Below are the code and all the weights of a small trained network. Each question names an input and a class and asks about switching units off, where a switched-off unit gives its printed mean instead of its output.

import numpy as np


def w(rows, s, z=0):
    codes = np.array(rows[::2]) - 128.0
    scale = np.full(codes.shape[1], s)
    scale[-1] = z or s
    return codes * scale


def norm(h):
    return h / np.sqrt((h * h).mean(-1, keepdims=True) + 1e-5)


def f(y):
    return y / 2 * (1 + np.tanh(0.7978845608 * (y + 0.044715 * y**3)))


def log_softmax(a):
    a = a - a.max(-1, keepdims=True)
    return a - np.log(np.exp(a).sum(-1, keepdims=True))


def net(x, mask):
    res = np.array(x, float).reshape(1, 6) / 4 @ E
    u = 0
    for l in range(4):
        y = f(norm(res) @ A[l][:, :-1].T + A[l][:, -1])
        res = res + np.where(mask[u : u + 6], y, B[l][:, -1]) @ B[l][:, :-1]
        u += 6
    return log_softmax(norm(res)[-1] @ U[:, :-1].T + U[:, -1])


A, B = {}, {}
E = w([
[24,147,112,180,141,248],'x0',
[161,114,18,243,204,95],'x1',
[213,216,109,124,134,231],'x2',
[56,220,130,10,89,137],'x3',
[127,113,222,165,207,135],'x4',
[150,64,189,127,204,201],'x5',
],0.0016)
A[0] = w([
[45,70,195,150,163,86,5],'L0N0',
[3,158,120,53,16,140,44],'L0N1',
[192,119,153,57,100,116,58],'L0N2',
[190,149,152,186,178,131,89],'L0N3',
[129,122,120,138,125,127,100],'L0N4',
[11,115,44,237,192,204,66],'L0N5',
],0.0029,0.0014)
B[0] = w([
[101,96,135,143,160,68,120],'L0N0',
[32,83,84,135,34,173,191],'L0N1',
[159,135,121,87,90,96,114],'L0N2',
[87,105,82,133,81,155,152],'L0N3',
[142,142,130,134,141,128,113],'L0N4',
[253,108,179,66,87,112,248],'L0N5',
],0.0027,0.0012)
A[1] = w([
[104,134,192,100,173,238,53],'L1N0',
[84,150,211,114,141,225,76],'L1N1',
[187,149,188,18,87,70,4],'L1N2',
[127,126,128,130,130,129,118],'L1N3',
[144,114,107,154,21,32,132],'L1N4',
[49,156,161,3,114,87,97],'L1N5',
],0.004,0.0023)
B[1] = w([
[131,185,132,117,200,151,224],'L1N0',
[128,253,101,122,191,185,240],'L1N1',
[225,129,140,97,86,95,125],'L1N2',
[135,126,118,124,135,124,118],'L1N3',
[125,166,188,114,182,203,239],'L1N4',
[179,66,64,187,74,180,252],'L1N5',
],0.0037,0.0011)
A[2] = w([
[123,139,125,76,249,183,52],'L2N0',
[180,179,29,97,83,182,64],'L2N1',
[135,139,61,80,160,69,124],'L2N2',
[238,140,158,162,232,112,5],'L2N3',
[215,77,81,254,130,145,71],'L2N4',
[128,229,4,124,144,19,39],'L2N5',
],0.0038,0.0024)
B[2] = w([
[157,106,187,132,165,177,181],'L2N0',
[70,102,172,115,173,64,220],'L2N1',
[129,113,204,191,61,198,126],'L2N2',
[53,78,93,118,66,164,206],'L2N3',
[183,146,26,130,129,127,249],'L2N4',
[123,166,245,252,74,139,137],'L2N5',
],0.0044,0.0011)
A[3] = w([
[42,64,102,139,173,119,161],'L3N0',
[45,168,116,80,76,158,47],'L3N1',
[107,94,145,115,142,95,94],'L3N2',
[102,138,102,131,123,100,101],'L3N3',
[131,47,160,157,177,2,2],'L3N4',
[233,126,183,30,75,92,18],'L3N5',
],0.0045,0.0021)
B[3] = w([
[158,54,174,104,94,53,254],'L3N0',
[57,136,52,72,89,141,178],'L3N1',
[100,101,141,166,157,95,91],'L3N2',
[139,76,160,129,113,145,97],'L3N3',
[20,237,117,106,255,85,178],'L3N4',
[205,165,152,78,109,49,199],'L3N5',
],0.0033,0.00092)
U = w([
[151,50,200,115,189,181,6],'0',
[80,80,169,149,217,13,188],'1',
[64,49,106,109,58,87,77],'2',
[51,175,87,57,43,184,126],'3',
[137,219,164,97,209,237,176],'4',
[227,71,2,205,146,137,152],'5',
[245,156,176,39,71,51,177],'6',
[136,213,182,252,71,96,113],'7',
],0.0099,0.0023)

Each question gives the input, the list of numbers given to net, and the class t.
The units are the neurons (one row each of A and B). Each row of codes is followed by its name. A weight is (code - 128) times the scale printed after its matrix; where a second scale follows, it is the last column's (A, B and U).
mask holds one flag per neuron, layer by layer. A switched-off neuron (its flag False) gives its mean, the last column of its row in B, instead of its output. The means were averaged over made-up inputs and are rounded, as every weight is.
A unit's drop is (log p(t) with every unit on - log p(t) with that unit switched off) / (log p(t) with every unit on - log p(t) with every unit switched off).
The circuit of an input: a set's keep is (log p(t) with only the set's units on - log p(t) with every unit switched off) / (log p(t) with every unit on - log p(t) with every unit switched off). Starting from the 12 units with the biggest drops (on a tie, the unit counted first), units are removed one at a time, each time the one whose removal leaves the highest keep (on an exact tie, the one counted first), for as long as the keep stays at least 0.8.
circuit, biggest first: the units of the circuit, biggest drop first
unit that matters most: the unit with the biggest drop
top k neurons: the k neurons with the biggest drops, biggest first
k most important neurons of layer l: the k neurons of layer l with the biggest drops, biggest first
drop of u: that unit's drop, to one decimal
input [8,6,-4,3,-5,-2], class 2: circuit, biggest first	[L3N0, L0N5, L2N1]
input [-7,8,4,4,3,2], class 7: top 2 neurons	[L2N5, L1N5]
input [4,2,-3,3,-2,-6], class 2: circuit, biggest first	[L1N1, L3N0]
input [-1,1,-4,-4,-1,-7], class 1: top 3 neurons	[L1N5, L1N1, L1N4]
input [0,0,-3,4,2,1], class 2: unit that matters most	L0N1
input [3,5,-5,2,-3,2], class 1: top 3 neurons	[L1N5, L1N1, L1N0]
input [-1,1,-3,5,4,-2], class 2: top 2 neurons	[L0N1, L0N5]
input [6,5,-3,6,-6,3], class 2: 2 most important neurons of layer 2	[L2N1, L2N4]
input [-5,5,7,-1,2,-3], class 7: top 4 neurons	[L2N5, L1N5, L0N5, L2N2]
input [0,2,-4,-5,-6,-8], class 7: top 3 neurons	[L2N5, L1N5, L1N4]
input [1,4,-4,-1,1,-5], class 1: 4 most important neurons of layer 1	[L1N5, L1N1, L1N4, L1N2]
input [8,8,5,6,-2,-5], class 7: 2 most important neurons of layer 2	[L2N5, L2N3]
input [5,7,-6,8,-2,8], class 0: 2 most important neurons of layer 3	[L3N0, L3N4]
input [-4,6,-2,5,-7,-1], class 7: drop of L2N5	0.8
input [0,4,1,0,1,-4], class 7: drop of L2N5	1.4
input [-5,7,1,6,-6,-1], class 7: drop of L2N5	0.4
